[ 166 -131   40  -17 -166 -137   15 -312    1 -568  -98  157   46  188
  100  -28 -387 -154 -221   73  211 -216 -309   50   95 -306  -39 -258
  473 -181  188  -61  -43] | q506
[-214 -244  241   94  218  301 -182  144   59  253   59  100  -30 -763
  467  506  224  347  127  235  250  -31  -35 -121 -544  -24 -240 -268
  327  145  -79  -71 -316] | q283
[-397 -134 -153 -342  522  652  135  236   12  595  108  272  106 -328
  350  683  169  449   11  122   24  345   90  167 -516   25 -150 -470
 -169 -612 -348 -370 -275] | q283
[-410 -146   60  -57   -1    2 -392   52 -101  496  -71  453  284 -484
  417  609   18  200  132  105  219  264  -51  159 -545 -169  -51 -205
 -131 -492 -365  -26 -390] | q422
[ -34 -386  343  -53   -5 -146  -50  331  -78  261  -22  403  417 -443
  324  483 -363  315  409 -106  338    0 -204   55 -274 -347   44  -49
  177 -256  -22   94 -251] | q283
[ 454 -330  141 -388   72  153 -242  168  251  287 -160  133 -370 -455
  234  -30 -146 -163   62  136  -45  -37  696  -45 -139 -554  320  151
  452  398  271  104  -96] | q922
[ -79 -263  287   98  -37  -75   75  225 -131  388   -9  136  359 -211
  116  583  -80  492   -3   13  366  -11 -343 -111 -294 -373 -226  -91
 -116 -262  -13  -75  -87] | q604
[ 531  -64  384   22  -15 -436 -114  220   46  313 -154  278   31 -261
   75   23   98  -87  222  266  306 -118   90  -92 -287 -458   18   -2
  406  331  117  134  -50] | q604
[  72  -90  382 -133  245 -308  -13 -642 -168 -542   39  323 -282 -110
  101   41   28   26 -612  278  -20 -237 -207 -341 -184 -211 -315 -393
  728   97  -70   78 -322] | q970
[ 400  -85  323   -2  187  -57 -195   47  -37   98 -178  253 -200 -445
  401    8   74 -100 -133  285  428  -46  368 -156 -343 -492   36   10
  155  421  132  -42  -68] | q506
[ 200  -51   98 -161  190 -247   26 -204 -161 -354  -82  301 -123  323
  213   11  113  -76 -328  228  137  -90 -235 -122 -252 -351 -163 -277
  421 -212  -93  -60 -290] | q970
[ -97  -43  304 -265  251  290  -29  -24 -391    8   74  536  154 -200
  122  540   41  555  -87  158    4  118   -2   69 -375 -293 -285 -268
  127 -567 -167  -66 -413] | q554
[   7 -229  105  176 -203  146 -223   46 -219 -106  -16  423  561 -294
  -71  609 -266  225 -190  -68  -35  155 -162   54  -44 -447  -95 -108
   35 -507   80  -59 -216] | q604
[ 279  -85  -58 -102  292 -274   76 -167  193  -58 -172  181 -312  764
  -50 -172  -38   90  -97  -41  332 -100  324 -478  -10 -244 -192 -155
  357 -171  127 -159 -332] | q2
[ 410 -349  563  -77  257 -417 -147   66  124 -354 -132  276 -331 -244
  528 -114 -251  -90    0  141  389 -151  251 -467 -157 -136 -209  -16
  799  553  177   69 -427] | q970
[ 269   30  283  137 -171  -22   14 -360  -31 -430 -231  283  -74  265
  310   76   92 -139 -271  232  673  -69   71  -53 -120 -473  107 -371
  162   28  135 -242  -87] | q922
[ 141 -463  -52  -67  339 -106 -171  305  125  268  -94  436   86  -57
  112  367   21  481  155   -3  103  318  410  -53 -434 -744   -8  -76
  106 -604  -21 -150 -397] | q604
[ 253 -100  248  147  189 -560  362  240   63  327 -138  207  153  517
   91  115  302  158   45 -173  685 -235 -124 -420 -226 -391 -155  -41
  -61  250   77 -183  144] | q604
[ 244  113   26    0  -16  -43   76 -113  -70   21 -111  187 -192  127
  189  -75  158   21  -68  105  422 -163 -221 -246 -302 -284   12 -170
  441   18    5   53 -231] | q422
[-429 -166   98  -39  139  387 -125   22   22  177  117  234  198 -687
  623  686    2  377 -157  161  -39  218  120  116 -542   85 -195 -413
  173 -333 -242 -224 -481] | q679
[ 485   66  -62  168  182 -259   56 -228  220 -229 -163  118 -277  289
 -146 -115  240  -98 -143  167  478 -171   29 -492 -152 -266  -35 -200
  487   62  196 -152 -174] | q604
[ 454 -294   79 -689   73  215  113 -329 -129 -528  -74  404 -198  163
  222   74 -475 -228 -112  175  503  -56 -337 -125  -41 -342  147 -439
  780 -148 -176   17 -210] | q422
[-175  -67  321  214 -152   50 -349   59  -51  228  138  309  367 -833
  250  595  -51  362  -65  267  375  160  -80   64 -516  127 -181 -620
  130 -336 -199  -86 -528] | q422
[ -70 -304    6 -355  250  117  -44  313  -79  385  101  320  359  -96
  248  683 -106  485  -28   -4 -125  141  -41   27 -451 -391 -209 -161
   71 -650 -167 -162 -312] | q970
[-307 -295  184  120  155  242  -33  122  -91  486  -16   55   48 -448
  356  477   80  323 -128   34  355  185   11 -227 -409 -213 -421 -220
  -73  -75  -99 -183 -153] | q514
[ 179 -175  144 -119  445   26  -14  360  166  407   33 -236 -304 -710
  299  -46   33   36  170  135  -96 -119  323 -240 -452 -175 -208   35
  405  445  181   74 -110] | q575
[ 272 -201  510 -184  162 -511   -5 -120  226   49 -243  229 -417 -460
   27 -218 -132 -458  115   86  381 -139  378 -246   52 -218  -16   64
  458  534  234   91  204] | q514
[-155 -243  127 -230  220  270    6  398  -98  495  117  438  225 -414
  227  435  -21  529  192  -52  253   93 -256   -6 -472   69 -189 -162
   39 -208 -232   13 -228] | q554
[-157 -298  207  145  146  228 -142   86  -97  -52  192   91   83 -874
  434  388   31  531 -357  364   62  -13 -331   62 -610  -31 -424 -388
  196  -50 -188  -47 -222] | q2
[ 124 -100  392  347   36  -31 -404   -1  252 -211 -221   59 -187 -546
  457  -92   -2  -26  -66  275  300 -107  195 -221 -332   16 -320 -403
  626  587  142  -47 -422] | q696
[ 438  165  212  200  329 -843  358  -75  -65 -110 -156   90 -258  317
  231 -139  267   -8 -256  -17  267 -254  140 -589 -135 -429 -216  241
  320  189  -38  -62  -10] | q422
[ 472 -187  292   94   19 -203  158  195   93 -126 -324   18 -417 -114
  419 -151 -217 -318  111 -112  436 -118  669 -220  237 -631  167  455
  348  611  345   42  221] | q604
[ 183 -144  219  -85   89 -140  248 -143 -142 -319  -70  200  -77  -28
   52   52  -14 -316  -90  129  450  -56 -474 -154  -44 -296  -52 -120
  230  -63   71  -25   85] | q575
[ 383  -23   70   49  140 -130  241  -51 -263 -297   78  170   40  404
 -432 -302  115  136 -555  -54  -86 -157 -241 -345 -148 -480 -238 -290
  211 -128  336   -4  -92] | q604
[  80 -309  349   54   53   13  -17  379 -426 -143   54  242  371 -220
  119  281 -292  528   35  -66  -87   73 -148   86 -148 -521 -331   91
   82 -460   71   77 -185] | q679
[ 577  -63  596   78  137 -347  160  315 -117   44 -307  153  -23 -421
  195  -44 -410 -141  145 -105  394   10  462 -395   99 -614  155  424
   90  229  323   27   25] | q283
[ 210 -149  -18 -406  164 -100 -115  -32  432  182 -244  103 -553 -297
  468  -43 -366 -271   88  236  329   45  762   27 -166 -120  172 -145
  546  -18 -128 -117 -106] | q922
[ 316   98   92  200  -19   29   55 -492  -75 -569 -112  189 -164  259
  130  -79 -333   13 -336  214  462  -51  -79  -81  209 -117 -236 -499
  583  -38    5  -56 -270] | q171
[ 446 -442  559 -202  113 -112  -71  161  227 -194 -210   90 -177 -321
  259 -204 -329   -1  185  114  368  203  231 -341 -154 -341  -37 -138
  568  305  122  -34 -218] | q171
[  -2   14  -19 -248  440 -119  -13 -590  -40 -205 -253  168 -232  197
   65   78   21 -174 -373  196   86 -145 -113 -283 -207 -463 -175 -189
  213 -216   47 -201 -131] | q506
[ 353 -263  208 -200  401 -184 -180  264  115  249 -240   24 -165 -418
 -287 -278 -306  122  361 -180  -40 -140  357 -271  -14 -337    3  119
  411  236  245  204 -238] | q514
[ 215   19  384  -52  182  105 -110  -19   25   81  -69   24  -68 -822
  222  154   69 -208   16  300  200 -263   -3  -90 -330 -126 -112 -233
  448  499  205   33  -34] | q679
[ -58 -232  402 -113   23   13   38   89 -316   -2  -27  528  530  -72
   69  573 -121  373 -129  -41  151  151 -299   68 -189 -451 -304 -280
   30 -544 -133 -123 -168] | q171
[-116 -132  226 -176  401 -120  227 -116  131  402  -87  219  183 -401
  156  320  -11  262 -145  226  326  186 -367  -82 -512 -208 -129 -482
  -78 -375 -249 -326  -35] | q506
[ 125  255  255 -235  238  -25  414 -202 -192 -350 -318  131   25  506
  -37  169   32 -330 -135   26  217  -71 -190 -128  169 -402 -105   65
 -228 -313  253 -333  198] | q696
[ 323  -80 -307 -320  525 -148 -111 -257   20   33 -106  293 -298  534
 -373 -235  226  -73 -117  234  197   -8 -107 -256 -345 -449 -135 -338
  213 -466   35  -54 -202] | q679
[-149 -302  108 -235  307  -38 -204  106  -30  345  -55  539  127   -6
   44  433 -155  537  111  -40  180  242  178 -131 -442 -414 -263 -112
   14 -736 -111  -93 -351] | q575
[ 232    0  240   24  -87 -224   39 -415  -16 -643 -179  435 -164  347
  -44 -114  152 -196 -449  234  218   66 -173 -196  -20 -230  -19 -408
  447 -260   74 -159 -387] | q554
[ 355 -275  431  -15 -171 -259 -244  -26  165 -180  -41  211  -32 -640
  309  164 -191 -257   45  249  541 -335  -17  -48 -214 -271  163 -215
  457  544  322  156 -131] | q696
[-200 -217  137   72  291  113 -137  150   -3  368  -85  314   99 -290
  386  365 -277  663  -94   38  391  159  118  -80 -338   55 -304 -348
  -23 -299 -312 -137 -550] | q2
[ -89 -394  190  258  -95  -50 -273  238  -71  218  -13  178   56 -647
  298  391  -51  314  157   17  177   22   99   -4 -239 -357 -199   63
  349  -67    3  143 -304] | q514
[ 406   75  481  156  -59 -476 -162 -206   20 -151 -163   62 -194 -516
  195  -84   -9 -308  -99  179   69 -323  275 -356 -156 -404  -24  134
  656  610  255  208  -92] | q575
[-170 -187    5  -25  121    8 -199  133 -172  513   63  448  438 -413
  108  535  -57  445   82  124  238  113 -400  142 -518 -208 -162 -211
 -195 -520 -318   42 -193] | q2
[ 349 -304  527  233  192  -94 -107  166  271   83 -185 -158 -231 -613
  156 -244  -11    0  -61  109  378 -176  284 -363 -206 -313  -65 -177
  218  797  487  -51  -65] | q922
[ 349 -203  510 -306  225 -444  -27  118   -3   57  -82  330 -174   -2
  120 -108   41   62   14  158   50  -82  127 -362 -335 -395 -320   84
  460  242   45   95  -14] | q696
[-528  -73 -251 -373  530  519 -119  227   69  490  108  438  376 -398
  308  780  296  339  246  -52 -110  132 -210  145 -614  308 -217 -267
 -134 -349 -450 -239 -185] | q696
[-188 -169  203   49   65 -242  -79  122   27  348  -58  221  147 -153
  335  405 -112  251    9   87  282   26   53   46 -182  -77 -292 -104
   25 -201 -184 -146 -104] | q506
[ 533 -430  565 -187   28 -308  142  177  -53  -78 -156   23 -455 -339
  183 -254 -213 -124   32  156  365 -132  227 -326  -90 -788   14  244
  533  289  350  217    8] | q2
[ 297  -91   39  244 -122 -134   99  -40  -87 -597 -129   25 -173  232
  155 -294 -156  -69 -284   57  491  -15  119  -16  -25 -373  -26 -395
  280 -224  189 -151 -251] | q514
[ 434  258  337   84  328 -373  371   87  -20  -44 -291  -33 -171  147
  -30 -291  116   12 -393   91  578 -151  -21 -480 -273 -242 -222 -254
  -78   36  125 -320   33] | q554
[ 604 -311  212 -250   14   88 -238   15  291  -58 -150  154 -273 -139
   80  -56 -195  -24  -34  391  141   71  328 -199 -163 -397  -15 -316
  780   56  175  -51 -409] | q2
[ -61 -111  227   -6 -175 -119 -105  -58   -7  176 -122  474  270 -189
  260  517 -317  133  -85   48  438  -28 -174  -80 -127   -6 -168 -242
  332 -315 -234  -55 -314] | q2
[ -66 -333   -8  -96  133  181 -262  271  -95  113  106  423  519 -206
  176  551 -114  530   34   12 -207   19 -331  158 -380 -133 -216 -275
  242 -447  -68  -15 -552] | q679
[ 122 -239  152 -182 -219    7 -135   57 -145  199  -51  807  452 -342
  293  577 -653   99  102  -37  433  262  -54  202 -128 -363  189 -156
  122 -579 -125   67 -295] | q554
[ 330 -126  -17 -231  436 -190  229 -478  155 -362 -221  191 -307  715
 -151 -149  -10 -187 -179  160  351  -23 -135 -379   89 -265 -125 -463
  476 -235    3 -275 -247] | q922
[ -19 -184 -187 -276  435   24 -120 -319  188 -184 -124  236 -189  137
  111   71  138  -47   62  123   27  -84 -166 -198 -371 -288   -9 -189
  333 -147   34 -109 -167] | q283
[ 401 -102  438  161  203 -198  -29  255  162  337 -221   -5 -249 -529
  563   43  -51  162   29  155  343 -169  478 -379 -348 -362  -86  111
  437  532  225  -20 -306] | q922
[ 499 -138   96  -92 -226 -185   33 -280 -277 -825  -99  262  150  225
   70  -83 -361 -349 -330  150   51 -229 -586   42  135 -447  149 -120
  492 -119  158  102 -168] | q922
[ 101 -183  -35    3  -89  428 -323  299 -278 -188  193  349  191 -302
  422  350 -133  511  -72  255   16  209  -38  216 -496 -126 -255 -283
  399 -463 -281   22 -494] | q575
[ -92 -214   25  179  128  -42 -209  -49  -42  438   76  347  -20 -375
   21  408   66  391  -38  240  387  233   84  -26 -358 -265 -308 -465
  203 -458 -317   -3 -320] | q554
[ 318  -94  393  -45  243  -15 -183 -128  -15 -279 -116   78 -237 -432
  -24 -205 -219   16   -3  257  212  -57  229 -100  -88 -198 -122 -279
  409  199  172   60 -186] | q679
[ 624 -279  519 -235  125 -394  -83  -88  277   49 -222  241 -434 -496
  262 -126 -163 -100  122  202  563 -161  360 -517 -245 -391  144  -99
  899  649   -7  151 -209] | q554
[ -10 -277  236 -289   83 -117 -198  -27 -201   80  112  412  156 -150
   54  498   41  408 -148  255   24  122  -79  -32 -489 -429 -203 -257
  200 -674  -90    4 -516] | q171
[  44 -420  156 -138   28 -323 -252  235 -160  381  170  513  438 -209
 -195  442  -70  326   82   58   25   86 -291    7 -379 -427 -242 -222
  118 -507 -152  169 -231] | q696
[-202 -166  170 -162   68   44   -9   -4 -263  430   59  571  421 -534
  173  556 -244  259    8 -154  239  207  -24   11 -277 -272   16   43
 -271 -307 -410   65  141] | q2
[  51 -173   12 -190  371 -196  -53  390 -115  639  -33  533  329  112
  163  426  132  429  342 -121  110   26 -195 -192 -426 -231 -203   78
  116 -218 -340   82 -361] | q696
[ 290  -76  175 -391  116  391 -117  -66  248 -124 -188  288 -341 -413
  352  -74 -464  -32  271  423  378  249  171  190 -210   21   46 -443
  729 -108 -153  -54 -243] | q575
[ 551 -299  682  170   41 -421  -11  221  -87  -97 -144  298  -10 -550
  190 -141 -344  137   -7 -141  454 -243  110 -450  -70 -508   19  200
  468  580  441  296 -285] | q171
[ 253  125   55 -245  106   40   60 -410 -293 -624  -30  291 -109  300
   22 -153 -328 -127 -228  213  -33 -141 -342  -54   70  -96 -278 -126
  599 -231   10   33  -93] | q506
